(in the rows, 128 means zero)
Rows with their classes:
[143 133 134 132 151 106 147  87 137 111 130 121 127 144  95 118 127 155
 157 135 206 189 112 149 162 145 135 126 165 133 109 139 123 129 125 142
 139 141 147 128 103 152 134 124 136 123] | JH
[127 123 124 131 128 128 146 122 137 119 114 134 112 135  75 141  77  92
  99 133 212 138 135 139 115 134 151 120  86 146 165 143 127 126 123 123
 134 135 108 134 117 141 122 114 130 121] | SN
[109 116 149 121 118 148 143 125 121 121 115  98 154  94 120 131 126 148
 107 150 119 160 133 132 126 132 103 147 121 140 144 154 140  87 143 118
 124 114 135 129 106 156 118 128 125 112] | MP
[129 162 133 120 144 115 141  94 140 108 130 126 132 117  78 123 137 155
 136 132 183 198 118 140 170 147 127 136 143 128 112 159 121 125 118 125
 139 123 135 135 111 157 146 119 140 114] | JH
[111 117  85  86 113  89 131 123 150  95 113 105 189 142 130 126  69 142
 127 139 201 252  98 139 187 155 133 118 106 101 149 211  77  87 123 101
 150  61 160 129 131 197 143  90 136  96] | FP
[139 136 147 131 149 118 146  94 123 109 127 116 128 117 106 120 153 167
 146 140 164 184 115 149 155 151 117 137 160 134  88 133 136 123 127 132
 136 134 147 137 107 150 131 133 136 122] | JH
[122 129 134 118 136 113 146  95 133 117 129 116 152 111  81 124 137 161
 140 131 164 201 113 141 166 144 110 147 166 132 111 164 127 103 131 125
 134 103 143 131 107 156 126 123 139 117] | JH
[131 128 137 124 139 119 135  81 135 123 154 126 132 123  93 122 157 162
 153 126 162 173 120 132 168 131 125 140 163 129  95 137 130 130 113 131
 131 140 137 121 114 142 137 136 128 125] | JH
[131 135 143 130 142 122 148  97 123 115 129 114 142 101  82 129 142 164
 143 132 154 182 123 140 151 143 109 155 156 136 114 153 141 103 153 133
 134 110 141 137 101 143 122 123 135 121] | JH
[126 117 120 121 144 132 132 116 136 110 116 121 122 121 144 122 138 138
 111 144 167 175 122 142 152 147 143 121 103 128 125 133 112 133 108 112
 138 155 132 130 125 163 143 129 132 112] | FP
[132 126 130 124 138 124 139 107 134 107 127 123 134 109 105 121 134 151
 112 133 174 185 120 142 163 148 130 135 117 128 122 157 116 116 121 117
 137 122 136 136 117 157 134 124 140 117] | JH
[128 129 156 130 142 132 143  82 122 119 130 115 137  92  96 123 183 183
 149 131 124 180 124 140 162 143  99 154 165 132  91 141 141 112 133 131
 129 127 144 128 100 143 123 145 136 118] | JH
[123 114 138 134 132 132 150 129 128 112 101 120 123 119  94 133  90 120
  94 141 201 156 122 151 116 147 141 129  96 146 165 147 125 110 132 113
 136 126 118 143 115 153 117 118 143 121] | SN
[133 135 134 129 151 127 140  84 139 114 149 144 109  99  67 124 160 146
 124 125 168 168 135 134 163 144 143 143 126 134 106 139 130 129 102 124
 139 147 120 137 116 141 133 139 136 126] | JH
[133 146 133 128 162 104 136 100 133 115 143 126 129 113  87 124 137 158
 151 132 166 183 118 144 162 150 134 153 175 133 104 147 141 112 125 140
 141 122 146 141 112 140 129 121 148 133] | JH
[137 134 124 122 141  99 139  92 135 106 137 122 142 134  88 117 132 167
 158 121 182 199 110 143 167 151 119 130 161 124 104 161 113 123 126 133
 135 101 153 132 114 148 134 121 137 120] | JH
[129 136 113 129 143 120 135 113 142 112 122 143 111 124  62 123 101 116
 100 127 213 175 121 142 150 149 163 125  92 138 145 161 118 123 109 116
 144 122 117 140 122 150 122 111 151 121] | BL
[135 124 144 131 136 138 145  79 138 120 134 127 112 139 101 124 149 144
 140 144 175 149 131 132 152 124 128 124 156 135 112 121 120 143 111 127
 127 166 123 118 108 141 137 143 124 116] | JH
[ 99 116 154 128  99 175 142 164 103 136  98  92 156  70 133 146 112 120
  90 167  64  96 151 124  79 119  94 162  94 155 180 134 163  85 165 123
 117 114 112 138 115 126 100 132 120 116] | MP
[130 114 109  94 134 133 117 124 144 107 115 109 134 130 161 133 107 125
 106 154 180 195 116 137 164 143 153 109  83 124 143 149 102 127 106 101
 143 155 140 133 133 187 145 121 129 109] | FP
[119 132 177 128 145 131 135 104 130 118 135 119 130 105 123 125 168 165
 136 138 123 158 142 126 154 133 119 147 155 130  95 121 137 122 122 130
 131 143 142 132 111 140 130 140 132 128] | JH
[107 117  96  89 113 117 137 126 149 109 113 111 170 101 114 135  92 131
 105 144 167 218 116 131 171 154 134 137  79 132 160 196  95  95 118  97
 140  89 140 128 132 195 133 103 134  98] | FP
